Below is a small trained network, with its code and all its weights. Each question gives an input and a target symbol and asks what happens when units are switched off, that is, made to give their printed mean instead of their output.

import numpy as np


def w(rows, s, z=0):
    codes = np.array(rows[::2]) - 128.0
    scale = np.full(codes.shape[1], s)
    scale[-1] = z or s
    return codes * scale


def f(y):
    return np.maximum(y, 0)


def softmax(a):
    e = np.exp(a - a.max(-1, keepdims=True))
    return e / e.sum(-1, keepdims=True)


def log_softmax(a):
    a = a - a.max(-1, keepdims=True)
    return a - np.log(np.exp(a).sum(-1, keepdims=True))


def net(x, mask):
    ids = ['ΓΘΛΞαβεημτ'.index(c) for c in x.split()]
    T = len(ids)
    res = E[ids] + P[:T]
    u = 0
    for l in range(2):
        q, k, v = (res @ M[l].T for M in (Q, K, V))
        z = softmax(np.where(np.tri(T) > 0, q @ k.T / 4**0.5, -1e9)) @ v
        res = res + np.where(mask[u], z, O[l][:, -1]) @ O[l][:, :-1]
        u += 1
        y = f(res @ A[l][:, :-1].T + A[l][:, -1])
        res = res + np.where(mask[u : u + 4], y, B[l][:, -1]) @ B[l][:, :-1]
        u += 4
    return log_softmax(res[-1] @ U[:, :-1].T + U[:, -1])


Q, K, V, O, A, B = {}, {}, {}, {}, {}, {}
E = w([
[41,237,122],'Γ',
[47,159,148],'Θ',
[6,202,151],'Λ',
[212,184,60],'Ξ',
[157,151,216],'α',
[157,114,158],'β',
[151,157,184],'ε',
[62,44,99],'η',
[122,74,48],'μ',
[96,111,108],'τ',
],0.014)
P = w([
[55,184,252],'0',
[114,69,38],'1',
[146,74,59],'2',
[221,198,226],'3',
[67,67,28],'4',
[180,90,71],'5',
[177,214,254],'6',
[71,72,26],'7',
],0.0085)
Q[0] = w([
[176,172,135],'L0H0',
[57,149,111],'L0H0',
[27,129,189],'L0H0',
[139,141,255],'L0H0',
],0.0087)
K[0] = w([
[113,255,176],'L0H0',
[226,82,145],'L0H0',
[157,223,87],'L0H0',
[217,132,167],'L0H0',
],0.0066)
V[0] = w([
[164,29,139],'L0H0',
[97,188,203],'L0H0',
[162,102,3],'L0H0',
[140,157,124],'L0H0',
],0.0072)
O[0] = w([
[120,1,122,83],'L0H0',
[107,110,173,65],'L0H0',
[199,136,154,251],'L0H0',
[230,113,57,129],'L0H0',
],0.0059,0.0025)
A[0] = w([
[107,55,62,80],'L0N0',
[47,135,104,109],'L0N1',
[88,116,2,2],'L0N2',
[41,41,156,135],'L0N3',
],0.0092,0.0023)
B[0] = w([
[255,120,94,220],'L0N0',
[26,94,199,177],'L0N1',
[130,138,88,255],'L0N2',
[248,114,209,198],'L0N3',
],0.009,0.0055)
Q[1] = w([
[109,190,114],'L1H0',
[60,99,133],'L1H0',
[178,159,248],'L1H0',
[103,177,202],'L1H0',
],0.012)
K[1] = w([
[108,86,177],'L1H0',
[117,114,85],'L1H0',
[161,195,254],'L1H0',
[68,64,205],'L1H0',
],0.0091)
V[1] = w([
[135,7,204],'L1H0',
[70,96,116],'L1H0',
[131,113,157],'L1H0',
[96,66,126],'L1H0',
],0.014)
O[1] = w([
[106,83,131,3],'L1H0',
[133,146,54,6],'L1H0',
[60,2,120,98],'L1H0',
[97,85,112,32],'L1H0',
],0.0098,0.0062)
A[1] = w([
[126,191,242,222],'L1N0',
[182,153,140,253],'L1N1',
[154,253,236,250],'L1N2',
[46,154,214,37],'L1N3',
],0.0083,0.0033)
B[1] = w([
[111,75,107,189],'L1N0',
[80,130,112,207],'L1N1',
[101,108,175,250],'L1N2',
[254,183,18,148],'L1N3',
],0.0085,0.018)
U = w([
[1,146,41,181],'Γ',
[57,106,107,167],'Θ',
[44,109,42,187],'Λ',
[152,241,81,122],'Ξ',
[45,54,115,174],'α',
[99,103,154,168],'β',
[58,138,250,183],'ε',
[231,77,170,2],'η',
[175,95,20,41],'μ',
[115,109,108,111],'τ',
],0.0066,0.0035)

Each question gives the input, a string of symbols that net reads in full, and the target symbol t.
The units are the heads (4 rows each of Q, K, V and O) and the neurons (one row each of A and B). Each row of codes is followed by its name. A weight is (code - 128) times the scale printed after its matrix; where a second scale follows, it is the last column's (O, A, B and U).
mask holds one flag per unit, layer by layer, with each layer's heads first. A switched-off unit (its flag False) gives its mean, the last column of its rows in O or B, instead of its output. The means were averaged over made-up inputs and are rounded, as every weight is.
A unit's drop is (log p(t) with every unit on - log p(t) with that unit switched off) / (log p(t) with every unit on - log p(t) with every unit switched off).
The circuit of an input: a set's keep is (log p(t) with only the set's units on - log p(t) with every unit switched off) / (log p(t) with every unit on - log p(t) with every unit switched off). Starting from all 10 units, units are removed one at a time, each time the one whose removal leaves the highest keep (on an exact tie, the one counted first), for as long as the keep stays at least 0.8.
circuit, biggest first: the units of the circuit, biggest drop first
unit that matters most: the unit with the biggest drop
top k neurons: the k neurons with the biggest drops, biggest first
k most important neurons of layer l: the k neurons of layer l with the biggest drops, biggest first
drop when u is switched off: that unit's drop, to one decimal
input Θ Γ Γ, target Γ: unit that matters most => L1H0
input Ξ τ Ξ μ Ξ η Ξ η, target η: circuit, biggest first => L0N3, L0N0
input η Ξ Λ ε, target α: 2 most important neurons of layer 0 => L0N3, L0N1
input η Ξ Λ β, target α: circuit, biggest first => L1H0, L0N3, L0H0
input Ξ Ξ Ξ μ, target ε: circuit, biggest first => L1H0, L1N2, L1N3
input Θ Ξ η Ξ Θ β Ξ μ, target μ: circuit, biggest first => L0N0, L1N2
input η α Ξ Ξ, target α: circuit, biggest first => L1H0, L0N3, L0H0
input Ξ Γ Ξ Ξ Ξ ε, target ε: top 2 neurons => L1N2, L1N3
input η Ξ Ξ η, target α: circuit, biggest first => L1H0, L0N3, L0N2
input Γ Θ Ξ Ξ Ξ Ξ ε Ξ, target Ξ: top 3 neurons => L0N3, L0N2, L0N1
input Ξ α Γ Ξ, target ε: top 3 neurons => L1N2, L1N3, L0N2
input η Γ η β Ξ Θ Θ, target α: 2 most important neurons of layer 0 => L0N3, L0N1
input Ξ Ξ τ β τ Ξ Ξ μ, target μ: top 3 neurons => L0N0, L0N2, L1N2
input Ξ Ξ Θ β Γ Ξ Ξ, target ε: drop when L0H0 is switched off => 0.1
input η Ξ Λ α, target α: drop when L0H0 is switched off => 0.4
input η α Ξ Γ Ξ Θ Ξ, target α: drop when L0N1 is switched off => 0.2
input Ξ τ η ε Ξ, target Ξ: most important neuron of layer 1 => L1N0
